Below is a small trained network, with its code and all its weights. Each question gives an input and a class and asks what happens when units are switched off, that is, made to give their printed mean instead of their output.

import numpy as np


def w(rows, s, z=0):
    codes = np.array(rows[::2]) - 128.0
    scale = np.full(codes.shape[1], s)
    scale[-1] = z or s
    return codes * scale


def norm(h):
    return h / np.sqrt((h * h).mean(-1, keepdims=True) + 1e-5)


def f(y):
    return np.maximum(y, 0)


def log_softmax(a):
    a = a - a.max(-1, keepdims=True)
    return a - np.log(np.exp(a).sum(-1, keepdims=True))


def net(x, mask):
    res = np.array(x, float).reshape(1, 2) / 4 @ E
    u = 0
    for l in range(2):
        y = f(norm(res) @ A[l][:, :-1].T + A[l][:, -1])
        res = res + np.where(mask[u : u + 4], y, B[l][:, -1]) @ B[l][:, :-1]
        u += 4
    return log_softmax(norm(res)[-1] @ U[:, :-1].T + U[:, -1])


A, B = {}, {}
E = w([
[2,177,179,116,54,50],'x0',
[62,222,50,99,240,129],'x1',
],0.0091)
A[0] = w([
[10,165,149,71,101,66,97],'0.n1',
[41,170,180,12,129,40,78],'0.n2',
[158,182,50,173,177,119,2],'0.n3',
[233,77,211,216,20,158,85],'0.n4',
],0.011,0.0068)
B[0] = w([
[72,203,236,124,106,7,230],'0.n1',
[108,146,109,158,86,56,221],'0.n2',
[110,152,115,228,121,143,166],'0.n3',
[119,48,143,51,113,181,249],'0.n4',
],0.018,0.011)
A[1] = w([
[53,198,215,102,147,17,232],'1.n1',
[34,96,249,55,101,114,1],'1.n2',
[130,178,119,142,125,10,18],'1.n3',
[19,148,215,143,89,15,99],'1.n4',
],0.012,0.0063)
B[1] = w([
[67,190,162,116,56,147,254],'1.n1',
[181,173,68,162,115,115,189],'1.n2',
[73,180,189,84,103,2,177],'1.n3',
[139,217,189,162,90,30,242],'1.n4',
],0.017)
U = w([
[188,163,40,244,200,153,45],'0',
[97,198,209,77,127,23,99],'1',
[217,6,195,23,105,216,252],'2',
],0.014,0.0024)

Each question gives the input, the list of numbers given to net, and the class t.
The units are the neurons (one row each of A and B). Each row of codes is followed by its name. A weight is (code - 128) times the scale printed after its matrix; where a second scale follows, it is the last column's (A, B and U).
mask holds one flag per neuron, layer by layer. A switched-off neuron (its flag False) gives its mean, the last column of its row in B, instead of its output. The means were averaged over made-up inputs and are rounded, as every weight is.
A unit's drop is (log p(t) with every unit on - log p(t) with that unit switched off) / (log p(t) with every unit on - log p(t) with every unit switched off).
top k neurons: the k neurons with the biggest drops, biggest first
k most important neurons of layer l: the k neurons of layer l with the biggest drops, biggest first
drop when u is switched off: that unit's drop, to one decimal
input [-5,8], class 0: most important neuron of layer 0 -> 0.n1
input [-3,2], class 0: top 2 neurons -> 0.n1, 0.n4
input [-2,4], class 0: top 2 neurons -> 0.n1, 0.n2
input [-5,0], class 2: 2 most important neurons of layer 1 -> 1.n4, 1.n2
input [-2,2], class 0: top 2 neurons -> 0.n1, 0.n2
input [-3,8], class 0: 2 most important neurons of layer 0 -> 0.n1, 0.n2
input [-6,1], class 0: drop when 0.n1 is switched off -> 1.0
input [-4,-1], class 2: drop when 0.n1 is switched off -> 0.6
input [-6,2], class 0: drop when 0.n4 is switched off -> 0.4
input [-6,3], class 0: top 2 neurons -> 0.n1, 0.n4
